Below are the code and all the weights of a small trained network. Each question names an input and a class and asks about switching units off, where a switched-off unit gives its printed mean instead of its output.

import numpy as np


def w(rows, s, z=0):
    codes = np.array(rows[::2]) - 128.0
    scale = np.full(codes.shape[1], s)
    scale[-1] = z or s
    return codes * scale


def f(y):
    return y / 2 * (1 + np.tanh(0.7978845608 * (y + 0.044715 * y**3)))


def log_softmax(a):
    a = a - a.max(-1, keepdims=True)
    return a - np.log(np.exp(a).sum(-1, keepdims=True))


def net(x, mask):
    res = np.array(x, float).reshape(1, 8) / 4 @ E
    y = f(res @ A[0][:, :-1].T + A[0][:, -1])
    res = res + np.where(mask, y, B[0][:, -1]) @ B[0][:, :-1]
    return log_softmax(res[-1] @ U[:, :-1].T + U[:, -1])


A, B = {}, {}
E = w([
[127,129,130,127],'x0',
[103,159,226,100],'x1',
[129,129,127,126],'x2',
[129,128,132,128],'x3',
[129,126,130,127],'x4',
[5,107,80,136],'x5',
[111,237,97,155],'x6',
[141,156,98,2],'x7',
],0.0071)
A[0] = w([
[118,8,148,101,105],'n1',
[41,114,111,135,128],'n2',
[116,136,102,49,76],'n3',
[169,94,40,143,70],'n4',
[217,141,144,155,93],'n5',
[163,109,68,149,58],'n6',
[168,116,31,161,125],'n7',
[70,116,111,128,33],'n8',
[123,103,167,210,58],'n9',
[79,113,112,124,69],'n10',
[131,118,140,244,31],'n11',
[127,119,149,184,100],'n12',
[95,124,124,121,106],'n13',
[158,115,71,142,107],'n14',
[101,148,171,147,16],'n15',
[193,136,138,139,45],'n16',
[201,150,130,146,59],'n17',
[129,182,118,150,69],'n18',
[98,122,126,134,42],'n19',
[89,147,113,129,9],'n20',
[126,137,137,113,14],'n21',
[64,95,104,124,188],'n22',
[129,140,96,36,4],'n23',
[107,157,184,124,108],'n24',
[106,118,133,149,25],'n25',
[90,116,124,148,88],'n26',
[101,207,110,154,75],'n27',
[116,145,118,143,161],'n28',
[87,161,221,104,70],'n29',
[108,188,101,152,159],'n30',
],0.011,0.0037)
B[0] = w([
[105,251,104,240,252],'n1',
[209,64,158,116,218],'n2',
[138,152,86,64,190],'n3',
[65,99,155,138,196],'n4',
[198,66,137,134,215],'n5',
[82,103,128,152,152],'n6',
[85,124,199,116,227],'n7',
[154,74,97,153,142],'n8',
[128,170,79,54,184],'n9',
[153,90,108,141,144],'n10',
[110,154,76,16,205],'n11',
[129,140,104,88,155],'n12',
[137,110,120,139,133],'n13',
[110,115,153,134,162],'n14',
[79,90,95,128,119],'n15',
[155,65,88,167,155],'n16',
[171,86,113,162,170],'n17',
[117,143,105,179,138],'n18',
[123,90,92,145,109],'n19',
[139,101,78,177,113],'n20',
[101,95,80,147,97],'n21',
[195,110,182,122,230],'n22',
[117,134,45,57,183],'n23',
[104,104,155,129,167],'n24',
[121,105,88,138,105],'n25',
[146,108,112,123,137],'n26',
[117,163,106,210,176],'n27',
[137,146,137,129,151],'n28',
[49,53,156,144,208],'n29',
[139,186,140,159,193],'n30',
],0.026,0.0039)
U = w([
[172,112,86,54,102],'0',
[254,21,132,164,96],'1',
[179,118,189,130,254],'2',
[158,151,129,203,102],'3',
[90,42,210,124,83],'4',
],0.0077)

Each question gives the input, the list of numbers given to net, and the class t.
The units are the neurons (one row each of A and B). Each row of codes is followed by its name. A weight is (code - 128) times the scale printed after its matrix; where a second scale follows, it is the last column's (A, B and U).
mask holds one flag per neuron, in row order. A switched-off neuron (its flag False) gives its mean, the last column of its row in B, instead of its output. The means were averaged over made-up inputs and are rounded, as every weight is.
A unit's drop is (log p(t) with every unit on - log p(t) with that unit switched off) / (log p(t) with every unit on - log p(t) with every unit switched off).
The circuit of an input: a set's keep is (log p(t) with only the set's units on - log p(t) with every unit switched off) / (log p(t) with every unit on - log p(t) with every unit switched off). Starting from the 12 units with the biggest drops (on a tie, the unit counted first), units are removed one at a time, each time the one whose removal leaves the highest keep (on an exact tie, the one counted first), for as long as the keep stays at least 0.8.
circuit, biggest first: the units of the circuit, biggest drop first
k most important neurons: the k neurons with the biggest drops, biggest first
drop when u is switched off: that unit's drop, to one decimal
input [-2,-3,-2,6,-1,6,-8,3], class 3: circuit, biggest first : (n1)
input [-7,4,2,1,-4,8,-1,6], class 1: 2 most important neurons : (n2 n22)
input [-2,4,4,-8,3,-7,-5,4], class 1: circuit, biggest first : (n5 n16)
input [-6,6,-5,-2,-4,-1,-3,6], class 0: 3 most important neurons : (n23 n3 n7)
input [6,-8,5,4,-6,-3,7,4], class 4: 2 most important neurons : (n7 n1)
input [-4,4,8,-6,3,-5,-2,-1], class 1: circuit, biggest first : (n5 n7)
input [-7,2,6,2,-7,5,8,1], class 3: 4 most important neurons : (n27 n30 n5 n18)
input [0,-7,-3,-5,-7,6,1,-1], class 4: 3 most important neurons : (n7 n4 n5)
input [-4,-8,6,-3,-8,0,5,2], class 4: circuit, biggest first : (n7 n4)
input [1,3,-2,-3,5,-5,2,-3], class 1: circuit, biggest first : (n5 n1)
input [-1,4,8,-8,2,-4,-6,-7], class 0: circuit, biggest first : (n9 n11)
input [2,4,7,-3,-6,-1,5,-7], class 0: 3 most important neurons : (n11 n9 n1)
input [5,-8,-4,-6,7,-5,-5,0], class 4: circuit, biggest first : (n4 n7)
input [-2,7,1,-8,8,4,4,-2], class 4: circuit, biggest first : (n29)
input [7,4,-5,-7,-5,0,7,8], class 0: 2 most important neurons : (n23 n3)
input [-1,-6,0,-5,-6,-2,-5,3], class 4: circuit, biggest first : (n4 n7)
input [-7,-7,7,6,7,-4,8,-8], class 0: 3 most important neurons : (n11 n9 n1)
input [7,-2,-4,8,-1,7,5,0], class 1: 2 most important neurons : (n2 n1)
input [-2,-5,-1,8,4,-5,-6,-1], class 3: 3 most important neurons : (n1 n2 n22)
input [-4,-6,1,-2,2,8,3,-4], class 1: circuit, biggest first : (n2)
input [7,8,-6,3,2,8,-5,-4], class 1: 2 most important neurons : (n2 n22)
input [-5,3,1,7,-8,5,-1,4], class 1: 2 most important neurons : (n2 n11)
input [-5,6,6,7,3,6,-8,-4], class 3: 2 most important neurons : (n1 n5)
input [3,-7,8,0,6,3,3,-6], class 4: 2 most important neurons : (n7 n4)
input [2,-3,-5,-7,-7,-3,-6,-4], class 3: 2 most important neurons : (n1 n2)
input [-1,-1,-3,4,4,1,-8,4], class 3: drop when n1 is switched off : 0.8
input [7,-2,-4,5,4,-2,-8,3], class 3: drop when n1 is switched off : 0.6
input [3,-1,5,3,0,3,-8,-4], class 3: drop when n1 is switched off : 1.4
input [3,-8,6,-6,2,-6,7,0], class 4: drop when n4 is switched off : 0.4
